Here is a tiny trained network, its code and every weight. The questions are about switching its units off for an input and a class, where a switched-off unit gives its printed mean instead of its output.

import numpy as np


def w(rows, s, z=0):
    codes = np.array(rows[::2]) - 128.0
    scale = np.full(codes.shape[1], s)
    scale[-1] = z or s
    return codes * scale


def norm(h):
    return h / np.sqrt((h * h).mean(-1, keepdims=True) + 1e-5)


def f(y):
    return np.maximum(y, 0)


def log_softmax(a):
    a = a - a.max(-1, keepdims=True)
    return a - np.log(np.exp(a).sum(-1, keepdims=True))


def net(x, mask):
    res = np.array(x, float).reshape(1, 7) / 4 @ E
    u = 0
    for l in range(3):
        y = f(norm(res) @ A[l][:, :-1].T + A[l][:, -1])
        res = res + np.where(mask[u : u + 3], y, B[l][:, -1]) @ B[l][:, :-1]
        u += 3
    return log_softmax(norm(res)[-1] @ U[:, :-1].T + U[:, -1])


A, B = {}, {}
E = w([
[253,167,87],'x0',
[125,181,150],'x1',
[143,152,157],'x2',
[84,144,77],'x3',
[23,219,99],'x4',
[164,143,178],'x5',
[196,156,130],'x6',
],0.0032)
A[0] = w([
[111,2,113,5],'0.n0',
[73,113,108,11],'0.n1',
[75,191,131,227],'0.n2',
],0.0072,0.0016)
B[0] = w([
[154,1,79,213],'0.n0',
[143,175,159,172],'0.n1',
[106,120,141,254],'0.n2',
],0.0087,0.003)
A[1] = w([
[234,39,152,153],'1.n0',
[163,38,182,1],'1.n1',
[157,155,254,60],'1.n2',
],0.005,0.0028)
B[1] = w([
[204,199,207,252],'1.n0',
[92,119,1,158],'1.n1',
[216,136,159,167],'1.n2',
],0.0063,0.0036)
A[2] = w([
[77,109,166,254],'2.n0',
[148,187,5,155],'2.n1',
[134,53,136,221],'2.n2',
],0.013,0.0014)
B[2] = w([
[170,236,179,243],'2.n0',
[105,14,195,235],'2.n1',
[96,156,2,252],'2.n2',
],0.0081,0.0035)
U = w([
[149,38,31,177],'0',
[182,126,55,93],'1',
[4,208,144,161],'2',
[249,190,218,189],'3',
[136,150,106,9],'4',
[107,124,149,65],'5',
[86,12,204,117],'6',
],0.013,0.011)

Each question gives the input, the list of numbers given to net, and the class t.
The units are the neurons (one row each of A and B). Each row of codes is followed by its name. A weight is (code - 128) times the scale printed after its matrix; where a second scale follows, it is the last column's (A, B and U).
mask holds one flag per neuron, layer by layer. A switched-off neuron (its flag False) gives its mean, the last column of its row in B, instead of its output. The means were averaged over made-up inputs and are rounded, as every weight is.
A unit's drop is (log p(t) with every unit on - log p(t) with that unit switched off) / (log p(t) with every unit on - log p(t) with every unit switched off).
The circuit of an input: a set's keep is (log p(t) with only the set's units on - log p(t) with every unit switched off) / (log p(t) with every unit on - log p(t) with every unit switched off). Starting from all 9 units, units are removed one at a time, each time the one whose removal leaves the highest keep (on an exact tie, the one counted first), for as long as the keep stays at least 0.8.
circuit, biggest first: the units of the circuit, biggest drop first
k most important neurons: the k neurons with the biggest drops, biggest first
k most important neurons of layer l: the k neurons of layer l with the biggest drops, biggest first
drop of u: that unit's drop, to one decimal
input [-6,6,4,-8,4,4,-5], class 3: circuit, biggest first -> (2.n0)
input [-1,-5,8,2,-8,-1,-1], class 0: 3 most important neurons -> (0.n0; 2.n2; 2.n0)
input [-8,-7,8,4,-2,-2,-4], class 0: 2 most important neurons -> (0.n0; 2.n2)
input [-7,5,-6,0,-2,6,-7], class 2: circuit, biggest first -> (2.n0; 2.n2; 1.n0)
input [0,3,-5,3,-5,5,-3], class 1: 2 most important neurons of layer 2 -> (2.n1; 2.n2)
input [4,-2,0,-8,-7,1,-8], class 0: 4 most important neurons -> (0.n0; 2.n2; 2.n0; 1.n1)
input [-5,2,1,-2,7,-1,8], class 3: 3 most important neurons -> (2.n0; 2.n2; 1.n1)
input [-7,-7,3,2,-7,8,5], class 0: 2 most important neurons -> (2.n2; 0.n0)
input [-3,-6,7,-2,4,0,-1], class 3: 2 most important neurons of layer 2 -> (2.n0; 2.n2)
input [-3,1,-3,-8,-5,-3,6], class 1: 2 most important neurons of layer 1 -> (1.n1; 1.n0)
input [-7,-5,-3,2,0,2,7], class 1: 2 most important neurons of layer 2 -> (2.n2; 2.n1)
input [-8,-5,6,4,-5,-5,-6], class 0: 2 most important neurons -> (0.n0; 2.n2)
input [-4,-3,-1,-7,-4,-4,7], class 0: 3 most important neurons -> (0.n0; 2.n2; 2.n0)
input [-3,1,5,-3,-2,-8,-5], class 0: circuit, biggest first -> (0.n0)
input [-7,-7,-5,-7,-7,-5,-7], class 0: 2 most important neurons -> (2.n2; 0.n0)
input [3,7,1,2,2,-5,4], class 6: drop of 2.n1 -> 0.9
input [4,3,-2,-3,1,-8,7], class 6: drop of 2.n0 -> 0.1
input [-6,-8,5,-1,-2,-1,5], class 0: drop of 0.n0 -> 0.1
